Below is a small trained network, with its code and all its weights. Each question gives an input and a target symbol and asks what happens when units are switched off, that is, made to give their printed mean instead of their output.

import numpy as np


def w(rows, s, z=0):
    codes = np.array(rows[::2]) - 128.0
    scale = np.full(codes.shape[1], s)
    scale[-1] = z or s
    return codes * scale


def norm(h):
    return h / np.sqrt((h * h).mean(-1, keepdims=True) + 1e-5)


def softmax(a):
    e = np.exp(a - a.max(-1, keepdims=True))
    return e / e.sum(-1, keepdims=True)


def log_softmax(a):
    a = a - a.max(-1, keepdims=True)
    return a - np.log(np.exp(a).sum(-1, keepdims=True))


def net(x, mask):
    ids = ['αβδεζθλμξπστφω'.index(c) for c in x.split()]
    T = len(ids)
    res = E[ids] + P[:T]
    u = 0
    for l in range(2):
        r = norm(res)
        for j in range(3):
            rows = slice(3 * j, 3 * j + 3)
            q, k, v = (r @ M[l][rows].T for M in (Q, K, V))
            z = softmax(np.where(np.tri(T) > 0, q @ k.T / 3**0.5, -1e9)) @ v
            o = O[l][rows]
            res = res + np.where(mask[u + j], z, o[:, -1]) @ o[:, :-1]
        u += 3
    return log_softmax(norm(res)[-1] @ U[:, :-1].T + U[:, -1])


Q, K, V, O = {}, {}, {}, {}
E = w([
[134,63,202,164,151,119,144,97,129,108,107],'α',
[69,165,120,83,139,133,136,41,156,33,170],'β',
[99,164,173,92,75,35,151,149,98,84,102],'δ',
[137,142,245,82,134,99,138,168,135,69,175],'ε',
[116,153,221,90,153,11,252,108,126,91,128],'ζ',
[191,103,162,93,72,2,150,139,171,158,144],'θ',
[54,125,237,141,120,67,189,125,117,155,167],'λ',
[107,146,166,54,216,147,190,184,172,104,72],'μ',
[99,153,136,88,111,208,163,13,153,142,105],'ξ',
[151,138,228,192,118,79,248,187,128,71,87],'π',
[198,162,116,85,148,176,107,175,128,188,112],'σ',
[118,82,23,117,137,221,227,106,132,115,166],'τ',
[110,180,130,166,112,144,22,86,102,157,46],'φ',
[41,69,81,166,185,64,54,136,154,85,165],'ω',
],0.0076)
P = w([
[120,34,122,91,92,84,123,113,158,135,104],'0',
[41,43,216,36,79,73,161,107,158,116,103],'1',
[198,86,88,105,175,71,96,39,138,142,97],'2',
[97,204,73,156,133,79,190,176,253,201,130],'3',
[82,101,184,92,121,179,153,140,150,153,106],'4',
[186,128,66,148,212,146,94,85,50,143,104],'5',
[108,245,65,159,178,85,182,186,226,206,131],'6',
[82,107,206,96,121,168,167,142,134,148,119],'7',
],0.0068)
Q[0] = w([
[132,182,148,49,223,122,185,120,116,194,102],'0.h1',
[194,204,88,181,193,113,147,87,161,185,139],'0.h1',
[74,211,98,173,79,141,158,161,234,150,152],'0.h1',
[96,255,87,186,119,101,169,168,190,153,137],'0.h2',
[133,201,80,163,224,82,124,94,175,136,103],'0.h2',
[117,118,121,147,86,81,115,135,196,147,106],'0.h2',
[123,146,65,163,64,139,70,175,206,87,142],'0.h3',
[98,183,118,116,121,130,180,191,161,164,114],'0.h3',
[125,156,62,182,154,65,123,71,124,152,153],'0.h3',
],0.0079)
K[0] = w([
[144,216,132,139,116,186,188,181,2,178,119],'0.h1',
[182,172,53,168,141,188,172,76,56,88,145],'0.h1',
[154,87,128,130,237,50,68,59,44,105,147],'0.h1',
[190,152,85,117,198,105,167,105,21,102,129],'0.h2',
[98,178,53,174,216,107,79,128,23,125,112],'0.h2',
[158,98,134,102,140,72,108,95,105,109,106],'0.h2',
[190,119,61,57,60,124,94,32,137,145,90],'0.h3',
[167,200,146,122,106,152,159,85,61,186,89],'0.h3',
[89,166,61,225,104,78,114,134,123,128,119],'0.h3',
],0.0076)
V[0] = w([
[125,204,156,74,104,175,116,49,137,102,230],'0.h1',
[77,61,33,148,161,173,101,149,185,74,156],'0.h1',
[125,133,117,210,109,169,154,44,122,109,54],'0.h1',
[193,123,126,119,98,206,190,190,154,123,125],'0.h2',
[131,54,71,184,118,160,169,131,142,201,248],'0.h2',
[126,133,98,79,160,81,254,153,124,85,164],'0.h2',
[176,91,72,93,135,147,115,82,117,167,100],'0.h3',
[176,97,141,153,147,77,121,146,102,54,169],'0.h3',
[64,102,94,129,228,121,62,170,181,55,139],'0.h3',
],0.0059)
O[0] = w([
[112,155,181,3,161,110,93,149,38,218,201,84],'0.h1',
[162,157,168,128,91,99,52,95,196,93,205,3],'0.h1',
[76,88,206,80,75,190,69,138,155,120,82,66],'0.h1',
[98,202,143,150,84,113,199,67,192,179,210,63],'0.h2',
[134,58,54,52,110,59,210,168,151,154,68,51],'0.h2',
[106,237,110,23,59,91,57,122,112,105,123,253],'0.h2',
[76,140,113,154,118,126,164,123,71,150,152,54],'0.h3',
[109,185,158,91,112,191,134,125,167,71,93,92],'0.h3',
[134,100,97,40,131,118,191,192,116,155,64,77],'0.h3',
],0.0061,0.0041)
Q[1] = w([
[172,121,79,161,120,163,114,154,138,125,142],'1.h1',
[198,159,156,86,198,82,84,21,87,88,108],'1.h1',
[128,118,67,155,176,99,116,164,118,150,94],'1.h1',
[116,168,118,57,108,160,137,1,88,131,141],'1.h2',
[64,169,131,150,137,91,146,203,149,143,130],'1.h2',
[129,58,177,74,71,159,136,93,116,143,180],'1.h2',
[158,81,143,115,105,100,145,100,90,120,138],'1.h3',
[170,118,111,115,213,97,72,51,30,103,124],'1.h3',
[156,154,114,129,153,103,146,110,165,105,94],'1.h3',
],0.0083)
K[1] = w([
[201,134,75,118,143,165,104,64,97,107,135],'1.h1',
[83,152,67,136,89,241,121,249,125,171,191],'1.h1',
[198,83,93,115,132,50,101,175,78,152,136],'1.h1',
[66,132,85,81,122,208,202,57,107,117,131],'1.h2',
[175,150,246,178,196,70,151,143,44,165,73],'1.h2',
[1,82,138,119,92,133,176,126,195,175,155],'1.h2',
[11,112,195,121,121,134,163,176,220,176,155],'1.h3',
[137,178,162,114,127,210,177,169,167,177,74],'1.h3',
[124,132,65,171,188,196,135,178,111,170,145],'1.h3',
],0.0061)
V[1] = w([
[214,123,111,178,113,127,92,141,111,229,94],'1.h1',
[85,115,113,130,124,104,167,140,126,116,164],'1.h1',
[39,136,156,114,133,167,183,124,128,129,120],'1.h1',
[63,128,1,111,178,132,141,139,193,150,160],'1.h2',
[67,118,153,212,176,74,99,97,158,176,112],'1.h2',
[181,176,173,183,143,111,118,195,124,136,135],'1.h2',
[138,139,172,152,6,116,159,180,124,147,125],'1.h3',
[114,75,172,144,80,92,168,102,93,80,145],'1.h3',
[188,152,65,105,98,132,145,132,161,169,155],'1.h3',
],0.0056)
O[1] = w([
[122,230,218,60,99,83,208,49,173,76,93,3],'1.h1',
[171,135,71,181,73,187,8,93,92,135,160,155],'1.h1',
[113,58,35,136,91,150,92,148,176,148,146,210],'1.h1',
[72,158,101,165,242,128,89,210,130,79,218,42],'1.h2',
[106,77,145,28,118,119,44,172,139,78,72,156],'1.h2',
[125,21,49,84,121,169,95,73,3,205,172,92],'1.h2',
[39,211,162,129,224,181,109,102,131,211,84,92],'1.h3',
[178,218,106,110,150,233,197,131,99,252,180,181],'1.h3',
[152,86,181,73,85,113,153,136,134,151,7,51],'1.h3',
],0.0043,0.0031)
U = w([
[168,90,199,175,35,163,178,197,146,89,84,173],'α',
[164,164,235,21,150,158,34,158,125,120,175,149],'β',
[119,182,150,211,118,196,42,117,67,90,32,116],'δ',
[181,205,70,114,228,115,128,101,12,216,179,85],'ε',
[68,250,83,106,31,118,86,160,28,102,87,3],'ζ',
[131,178,202,75,160,43,199,33,125,91,40,149],'θ',
[99,71,59,36,194,117,166,215,113,135,9,84],'λ',
[105,234,96,166,133,90,50,140,211,74,208,194],'μ',
[30,45,178,105,85,143,92,145,109,227,170,154],'ξ',
[76,173,125,141,61,217,142,73,194,146,85,188],'π',
[76,105,79,193,174,98,255,120,173,151,197,150],'σ',
[164,118,92,45,5,48,144,131,201,187,152,78],'τ',
[164,43,222,219,244,184,110,123,121,119,115,132],'φ',
[171,22,77,161,123,38,37,147,116,52,169,156],'ω',
],0.0071,0.0028)

Each question gives the input, a string of symbols that net reads in full, and the target symbol t.
The units are the heads (3 rows each of Q, K, V and O). Each row of codes is followed by its name. A weight is (code - 128) times the scale printed after its matrix; where a second scale follows, it is the last column's (O and U).
mask holds one flag per head, layer by layer. A switched-off head (its flag False) gives its mean, the last column of its rows in O, instead of its output. The means were averaged over made-up inputs and are rounded, as every weight is.
A unit's drop is (log p(t) with every unit on - log p(t) with that unit switched off) / (log p(t) with every unit on - log p(t) with every unit switched off).
The circuit of an input: a set's keep is (log p(t) with only the set's units on - log p(t) with every unit switched off) / (log p(t) with every unit on - log p(t) with every unit switched off). Starting from all 6 units, units are removed one at a time, each time the one whose removal leaves the highest keep (on an exact tie, the one counted first), for as long as the keep stays at least 0.8.
circuit, biggest first: the units of the circuit, biggest drop first
heads that matter: for each layer, one digit per head in row order, 1 if its drop is at least 0.15 and else 0, layers parted by /
drop when u is switched off: that unit's drop, to one decimal
input α ξ τ λ, target τ: heads that matter -> 010 / 000
input φ λ τ, target φ: circuit, biggest first -> 0.h2
input ε σ λ π, target λ: heads that matter -> 010 / 000
input σ ω ω φ, target ω: circuit, biggest first -> 0.h2; 0.h1
input α σ φ σ λ ω, target λ: heads that matter -> 001 / 000
input ω μ λ λ, target λ: heads that matter -> 010 / 000
input σ π ξ μ ω τ, target λ: heads that matter -> 011 / 000
input ξ μ θ λ λ λ ξ σ, target ε: circuit, biggest first -> 0.h1; 0.h3
input λ λ σ σ, target σ: circuit, biggest first -> 0.h2; 0.h3
input ω μ λ, target λ: heads that matter -> 001 / 000
input λ δ σ λ σ ε μ, target ε: heads that matter -> 111 / 010
input α φ λ λ δ σ, target θ: heads that matter -> 000 / 100
input λ τ ω λ, target ω: heads that matter -> 110 / 000
input π θ ε ξ ε λ, target β: heads that matter -> 101 / 000
input α φ π σ, target π: circuit, biggest first -> 0.h1; 0.h2
input λ δ α λ μ λ, target ω: circuit, biggest first -> 1.h3
input σ λ ξ, target θ: heads that matter -> 000 / 100
input τ ω λ σ σ ω, target λ: heads that matter -> 011 / 000
input φ ξ μ σ, target μ: circuit, biggest first -> 0.h2; 1.h3
input ξ θ ζ, target β: circuit, biggest first -> 0.h1
input λ λ ε ζ, target ε: circuit, biggest first -> 0.h1; 0.h2
input σ τ ζ ξ ζ δ λ, target δ: circuit, biggest first -> 0.h2; 0.h1
input λ λ μ ζ δ ξ λ, target ξ: heads that matter -> 100 / 000
input ε σ ξ, target θ: heads that matter -> 100 / 111
input σ λ λ φ, target λ: circuit, biggest first -> 0.h2; 0.h1
input ε λ τ λ τ λ, target μ: circuit, biggest first -> 1.h2; 0.h1
input μ λ φ δ, target φ: circuit, biggest first -> 0.h2
input λ σ μ λ μ δ π, target δ: drop when 1.h2 is switched off -> 0.1
